Below is a small trained network, with its code and all its weights. Each question gives an input and a class and asks what happens when units are switched off, that is, made to give their printed mean instead of their output.

import numpy as np


def w(rows, s, z=0):
    codes = np.array(rows[::2]) - 128.0
    scale = np.full(codes.shape[1], s)
    scale[-1] = z or s
    return codes * scale


def norm(h):
    return h / np.sqrt((h * h).mean(-1, keepdims=True) + 1e-5)


def f(y):
    return np.maximum(y, 0)


def log_softmax(a):
    a = a - a.max(-1, keepdims=True)
    return a - np.log(np.exp(a).sum(-1, keepdims=True))


def net(x, mask):
    res = np.array(x, float).reshape(1, 8) / 4 @ E
    u = 0
    for l in range(2):
        y = f(norm(res) @ A[l][:, :-1].T + A[l][:, -1])
        res = res + np.where(mask[u : u + 5], y, B[l][:, -1]) @ B[l][:, :-1]
        u += 5
    return log_softmax(norm(res)[-1] @ U[:, :-1].T + U[:, -1])


A, B = {}, {}
E = w([
[125,127,127],'x0',
[127,7,205],'x1',
[130,126,129],'x2',
[132,130,123],'x3',
[126,125,128],'x4',
[127,130,127],'x5',
[3,171,154],'x6',
[138,91,6],'x7',
],0.0047)
A[0] = w([
[108,115,85,218],'L0N1',
[128,232,199,4],'L0N2',
[41,101,24,172],'L0N3',
[163,73,97,145],'L0N4',
[254,214,139,77],'L0N5',
],0.0088,0.0034)
B[0] = w([
[200,93,119,219],'L0N1',
[51,8,82,199],'L0N2',
[194,167,216,254],'L0N3',
[161,139,108,219],'L0N4',
[99,176,254,228],'L0N5',
],0.0072,0.0038)
A[1] = w([
[167,98,82,187],'L1N1',
[4,197,100,255],'L1N2',
[155,44,112,161],'L1N3',
[158,195,83,116],'L1N4',
[121,65,213,107],'L1N5',
],0.012,0.0064)
B[1] = w([
[71,156,88,195],'L1N1',
[52,88,136,254],'L1N2',
[98,76,109,211],'L1N3',
[158,171,210,170],'L1N4',
[198,245,113,253],'L1N5',
],0.012,0.0063)
U = w([
[98,180,222,70],'0',
[233,172,72,114],'1',
[81,10,76,254],'2',
],0.011,0.0034)

Each question gives the input, the list of numbers given to net, and the class t.
The units are the neurons (one row each of A and B). Each row of codes is followed by its name. A weight is (code - 128) times the scale printed after its matrix; where a second scale follows, it is the last column's (A, B and U).
mask holds one flag per neuron, layer by layer. A switched-off neuron (its flag False) gives its mean, the last column of its row in B, instead of its output. The means were averaged over made-up inputs and are rounded, as every weight is.
A unit's drop is (log p(t) with every unit on - log p(t) with that unit switched off) / (log p(t) with every unit on - log p(t) with every unit switched off).
The circuit of an input: a set's keep is (log p(t) with only the set's units on - log p(t) with every unit switched off) / (log p(t) with every unit on - log p(t) with every unit switched off). Starting from all 10 units, units are removed one at a time, each time the one whose removal leaves the highest keep (on an exact tie, the one counted first), for as long as the keep stays at least 0.8.
circuit, biggest first: the units of the circuit, biggest drop first
most important unit: the unit with the biggest drop
top k neurons: the k neurons with the biggest drops, biggest first
top k neurons in layer l: the k neurons of layer l with the biggest drops, biggest first
drop of u: that unit's drop, to one decimal
input [1,7,-8,-6,-4,1,6,8], class 1: circuit, biggest first => (L0N3, L1N5)
input [6,2,-7,-2,-1,6,6,7], class 1: circuit, biggest first => (L0N3, L1N2, L0N5)
input [4,-4,-7,6,6,-6,2,-6], class 2: most important unit => L1N2
input [6,6,-4,0,-5,0,1,4], class 1: top 2 neurons in layer 0 => (L0N3, L0N2)
input [1,5,-8,-7,0,-3,-4,-5], class 1: circuit, biggest first => (L1N5, L1N2)
input [3,-6,6,-3,-5,-1,8,-2], class 2: circuit, biggest first => (L1N2, L1N5)
input [7,6,2,-4,5,7,6,1], class 1: circuit, biggest first => (L1N5, L0N5)
input [4,-3,4,1,-8,7,1,-1], class 2: circuit, biggest first => (L1N2, L0N2)
input [-6,2,-8,-5,-5,-8,6,6], class 1: circuit, biggest first => (L0N3, L1N2, L0N5)
input [-2,-8,3,5,1,-4,5,6], class 0: top 2 neurons in layer 1 => (L1N4, L1N5)
input [2,-3,8,-2,2,-5,4,-1], class 2: top 2 neurons => (L1N2, L0N5)
input [6,-8,-5,-4,-1,2,-5,-1], class 0: top 2 neurons => (L0N5, L1N5)
input [4,7,7,5,-6,5,1,8], class 1: top 3 neurons => (L1N2, L0N3, L0N2)
input [5,-7,0,0,-2,3,1,5], class 0: top 3 neurons => (L1N4, L1N5, L0N4)
input [-5,-7,-6,4,2,-2,4,-1], class 2: circuit, biggest first => (L1N2)
input [-7,3,1,-2,0,7,-6,5], class 2: top 2 neurons => (L1N5, L1N3)
input [8,-6,0,0,-3,-6,5,-1], class 2: top 2 neurons => (L1N2, L0N2)
input [7,7,0,7,4,-4,-4,-2], class 1: top 2 neurons in layer 1 => (L1N5, L1N2)
input [0,-6,5,-2,2,-2,2,-5], class 2: top 2 neurons in layer 0 => (L0N2, L0N3)
input [0,3,0,4,8,3,2,3], class 1: most important unit => L0N3
input [2,0,4,4,8,8,3,-4], class 2: top 2 neurons in layer 1 => (L1N2, L1N4)
input [6,5,-8,-2,-3,-7,4,7], class 1: drop of L0N3 => 0.8
